Below is a small trained network, with its code and all its weights. Each question gives an input and a class and asks what happens when units are switched off, that is, made to give their printed mean instead of their output.

import numpy as np


def w(rows, s, z=0):
    codes = np.array(rows[::2]) - 128.0
    scale = np.full(codes.shape[1], s)
    scale[-1] = z or s
    return codes * scale


def norm(h):
    return h / np.sqrt((h * h).mean(-1, keepdims=True) + 1e-5)


def f(y):
    return np.maximum(y, 0)


def log_softmax(a):
    a = a - a.max(-1, keepdims=True)
    return a - np.log(np.exp(a).sum(-1, keepdims=True))


def net(x, mask):
    res = np.array(x, float).reshape(1, 5) / 4 @ E
    u = 0
    for l in range(4):
        y = f(norm(res) @ A[l][:, :-1].T + A[l][:, -1])
        res = res + np.where(mask[u : u + 3], y, B[l][:, -1]) @ B[l][:, :-1]
        u += 3
    return log_softmax(norm(res)[-1] @ U[:, :-1].T + U[:, -1])


A, B = {}, {}
E = w([
[94,146,10,128,134,110,112,79,147],'x0',
[147,149,130,96,172,90,114,110,100],'x1',
[118,121,85,60,113,144,104,162,114],'x2',
[115,149,101,119,124,164,211,138,81],'x3',
[88,222,94,104,90,121,84,107,100],'x4',
],0.013)
A[0] = w([
[139,108,42,177,162,163,222,132,55,4],'L0N0',
[13,102,247,3,9,221,170,220,5,94],'L0N1',
[97,106,10,185,199,162,63,53,249,155],'L0N2',
],0.0032,0.004)
B[0] = w([
[146,161,115,108,167,58,159,109,27,147],'L0N0',
[165,129,92,132,88,140,66,131,160,252],'L0N1',
[115,124,148,183,146,6,139,117,189,251],'L0N2',
],0.012,0.0035)
A[1] = w([
[186,78,189,153,157,179,88,90,87,2],'L1N0',
[195,107,216,130,135,173,147,92,156,28],'L1N1',
[205,106,78,100,110,178,254,84,103,52],'L1N2',
],0.0088,0.0021)
B[1] = w([
[95,153,250,114,209,130,195,192,133,213],'L1N0',
[166,149,159,90,154,77,163,178,98,252],'L1N1',
[193,170,99,223,151,155,136,131,57,231],'L1N2',
],0.013,0.0045)
A[2] = w([
[101,87,213,124,98,133,103,131,123,3],'L2N0',
[78,103,48,97,165,71,121,128,2,46],'L2N1',
[222,109,80,188,138,127,128,113,167,135],'L2N2',
],0.0083,0.0028)
B[2] = w([
[136,106,121,82,99,107,201,152,35,183],'L2N0',
[125,126,131,36,187,146,98,99,106,226],'L2N1',
[81,8,114,178,103,156,167,151,100,253],'L2N2',
],0.012,0.0039)
A[3] = w([
[195,146,24,86,166,110,129,146,60,251],'L3N0',
[145,106,83,96,11,202,129,49,186,209],'L3N1',
[117,85,147,121,1,193,88,154,72,57],'L3N2',
],0.0088,0.0016)
B[3] = w([
[82,110,149,98,131,177,120,37,146,254],'L3N0',
[150,185,198,100,148,115,161,191,129,179],'L3N1',
[136,171,64,110,112,183,104,238,244,207],'L3N2',
],0.011,0.0057)
U = w([
[102,150,28,50,195,101,22,31,125,174],'0',
[73,59,35,174,229,204,215,30,10,36],'1',
[230,96,52,247,51,205,185,174,53,1],'2',
[190,101,207,123,206,82,197,210,50,247],'3',
[94,5,55,215,161,32,126,109,209,237],'4',
[68,217,78,247,51,37,92,36,126,79],'5',
[146,194,66,72,48,203,74,255,191,71],'6',
],0.0099,0.0039)

Each question gives the input, the list of numbers given to net, and the class t.
The units are the neurons (one row each of A and B). Each row of codes is followed by its name. A weight is (code - 128) times the scale printed after its matrix; where a second scale follows, it is the last column's (A, B and U).
mask holds one flag per neuron, layer by layer. A switched-off neuron (its flag False) gives its mean, the last column of its row in B, instead of its output. The means were averaged over made-up inputs and are rounded, as every weight is.
A unit's drop is (log p(t) with every unit on - log p(t) with that unit switched off) / (log p(t) with every unit on - log p(t) with every unit switched off).
The circuit of an input: a set's keep is (log p(t) with only the set's units on - log p(t) with every unit switched off) / (log p(t) with every unit on - log p(t) with every unit switched off). Starting from all 12 units, units are removed one at a time, each time the one whose removal leaves the highest keep (on an exact tie, the one counted first), for as long as the keep stays at least 0.8.
units of the circuit, in order: the units of the circuit, biggest drop first
unit that matters most: the unit with the biggest drop
k most important neurons: the k neurons with the biggest drops, biggest first
top k neurons in layer l: the k neurons of layer l with the biggest drops, biggest first
input [-2,1,0,2,5], class 6: unit that matters most => L0N1
input [-7,-6,6,7,-5], class 2: units of the circuit, in order => (L1N2 L0N1)
input [2,-3,0,6,6], class 0: units of the circuit, in order => (L2N1 L2N2)
input [-2,2,-1,-7,5], class 5: units of the circuit, in order => (L2N1 L1N1)
input [-6,-5,0,6,2], class 6: units of the circuit, in order => (L3N2 L0N1)
input [7,2,-6,-6,4], class 4: units of the circuit, in order => (L0N2 L2N2)
input [-1,4,6,2,4], class 0: 3 most important neurons => (L2N1 L3N0 L2N2)
input [-1,0,-7,0,4], class 5: 3 most important neurons => (L1N0 L1N2 L3N1)
input [-4,-8,4,-2,-3], class 6: 2 most important neurons => (L3N2 L0N1)
input [7,7,-1,-3,-2], class 4: 3 most important neurons => (L0N2 L2N2 L1N1)
input [0,-1,5,7,-4], class 1: 2 most important neurons => (L3N0 L0N0)
input [6,-3,-8,-7,4], class 4: 2 most important neurons => (L0N2 L2N2)
input [1,6,-6,-5,1], class 4: top 2 neurons in layer 1 => (L1N0 L1N1)
input [-3,-3,6,8,-1], class 2: units of the circuit, in order => (L1N2)
